Below are the code and all the weights of a small trained network. Each question names an input and a class and asks about switching units off, where a switched-off unit gives its printed mean instead of its output.

import numpy as np


def w(rows, s, z=0):
    codes = np.array(rows[::2]) - 128.0
    scale = np.full(codes.shape[1], s)
    scale[-1] = z or s
    return codes * scale


def f(y):
    return y / 2 * (1 + np.tanh(0.7978845608 * (y + 0.044715 * y**3)))


def log_softmax(a):
    a = a - a.max(-1, keepdims=True)
    return a - np.log(np.exp(a).sum(-1, keepdims=True))


def net(x, mask):
    res = np.array(x, float).reshape(1, 7) / 4 @ E
    y = f(res @ A[0][:, :-1].T + A[0][:, -1])
    res = res + np.where(mask, y, B[0][:, -1]) @ B[0][:, :-1]
    return log_softmax(res[-1] @ U[:, :-1].T + U[:, -1])


A, B = {}, {}
E = w([
[108,240,158,187,158,14,165,227,172,126],'x0',
[125,124,136,130,132,124,130,128,124,135],'x1',
[255,166,120,104,132,119,53,135,132,247],'x2',
[190,50,233,140,110,124,130,142,247,82],'x3',
[118,124,128,131,129,131,126,128,137,142],'x4',
[139,133,131,128,125,127,132,125,119,118],'x5',
[129,127,128,128,129,125,129,128,124,126],'x6',
],0.0091)
A[0] = w([
[165,177,107,121,145,104,92,148,120,191,127],'N0',
[251,165,104,115,127,119,77,122,149,224,240],'N1',
[164,155,198,159,130,66,143,188,245,84,2],'N2',
[121,137,70,88,112,181,112,121,34,126,243],'N3',
[91,218,104,120,157,87,138,160,93,134,111],'N4',
[164,14,100,138,136,161,100,132,173,84,214],'N5',
[109,206,95,149,124,99,142,156,112,147,122],'N6',
[111,84,81,125,131,165,112,100,58,157,178],'N7',
[183,28,143,90,114,153,127,132,164,106,132],'N8',
[80,71,72,109,140,123,79,121,63,142,253],'N9',
[117,85,161,102,124,144,127,107,139,108,184],'N10',
[214,87,126,127,123,133,86,127,107,173,91],'N11',
[56,171,97,133,122,104,140,134,164,79,242],'N12',
],0.013,0.0037)
B[0] = w([
[239,52,114,217,101,99,124,177,99,188,183],'N0',
[243,132,71,58,164,130,10,148,133,182,251],'N1',
[119,46,14,47,163,191,234,83,118,190,203],'N2',
[82,67,81,105,146,136,211,130,162,192,210],'N3',
[73,171,163,186,119,86,59,201,118,110,178],'N4',
[211,105,205,151,66,80,141,87,108,54,199],'N5',
[92,117,161,187,135,108,60,198,67,179,169],'N6',
[152,110,81,83,160,162,187,108,154,166,198],'N7',
[175,205,184,131,88,142,78,108,140,61,199],'N8',
[95,115,99,109,139,153,233,117,122,144,194],'N9',
[180,92,173,145,102,93,150,108,143,87,163],'N10',
[121,213,86,49,149,172,42,144,156,125,198],'N11',
[14,187,160,164,128,133,181,123,144,129,175],'N12',
],0.013,0.022)
U = w([
[80,55,120,120,132,152,253,85,143,117,231],'0',
[185,80,65,70,174,171,141,129,155,202,176],'1',
[158,102,222,158,62,99,161,84,137,34,136],'2',
[212,162,156,82,107,141,45,102,170,90,1],'3',
[50,181,171,207,135,81,146,161,90,113,64],'4',
[187,118,144,193,139,55,56,190,66,167,62],'5',
],0.0062,0.0042)

Each question gives the input, the list of numbers given to net, and the class t.
The units are the neurons (one row each of A and B). Each row of codes is followed by its name. A weight is (code - 128) times the scale printed after its matrix; where a second scale follows, it is the last column's (A, B and U).
mask holds one flag per neuron, in row order. A switched-off neuron (its flag False) gives its mean, the last column of its row in B, instead of its output. The means were averaged over made-up inputs and are rounded, as every weight is.
A unit's drop is (log p(t) with every unit on - log p(t) with that unit switched off) / (log p(t) with every unit on - log p(t) with every unit switched off).
The circuit of an input: a set's keep is (log p(t) with only the set's units on - log p(t) with every unit switched off) / (log p(t) with every unit on - log p(t) with every unit switched off). Starting from the 12 units with the biggest drops (on a tie, the unit counted first), units are removed one at a time, each time the one whose removal leaves the highest keep (on an exact tie, the one counted first), for as long as the keep stays at least 0.8.
circuit, biggest first: the units of the circuit, biggest drop first
most important unit: the unit with the biggest drop
top k neurons: the k neurons with the biggest drops, biggest first
drop when u is switched off: that unit's drop, to one decimal
input [-5,1,7,1,-6,-4,-5], class 3: top 4 neurons	(N2 N8 N11 N5)
input [0,-6,-5,8,-4,-6,-7], class 2: circuit, biggest first	(N5)
input [6,-3,-6,1,0,5,1], class 0: top 2 neurons	(N2 N8)
input [6,1,-1,8,2,7,0], class 0: top 2 neurons	(N1 N2)
input [-3,4,0,6,1,-6,-4], class 2: circuit, biggest first	(N1 N5)
input [1,-7,-7,-7,8,0,7], class 4: circuit, biggest first	(N4 N12)
input [0,0,-1,7,-3,-8,6], class 2: circuit, biggest first	(N1 N5)
input [-6,6,-3,1,6,2,7], class 2: top 3 neurons	(N2 N5 N8)
input [1,7,3,-5,-7,8,-3], class 5: top 2 neurons	(N2 N4)
input [-5,5,5,1,-6,8,8], class 3: top 2 neurons	(N2 N8)
input [-4,-6,0,6,6,2,-2], class 2: top 2 neurons	(N1 N5)
input [0,-1,2,7,-5,-6,-3], class 3: top 3 neurons	(N8 N3 N5)
input [8,1,1,-7,3,-5,-5], class 5: top 2 neurons	(N0 N6)
input [8,1,1,-3,0,2,0], class 5: most important unit	N0
input [6,-3,-1,-5,-7,0,3], class 4: top 2 neurons	(N1 N12)
input [7,-8,-4,4,3,0,0], class 0: drop when N1 is switched off	0.2
input [-6,6,4,5,5,-2,-8], class 3: drop when N9 is switched off	0.0
input [8,-8,-5,8,-2,-3,-6], class 0: drop when N2 is switched off	0.1
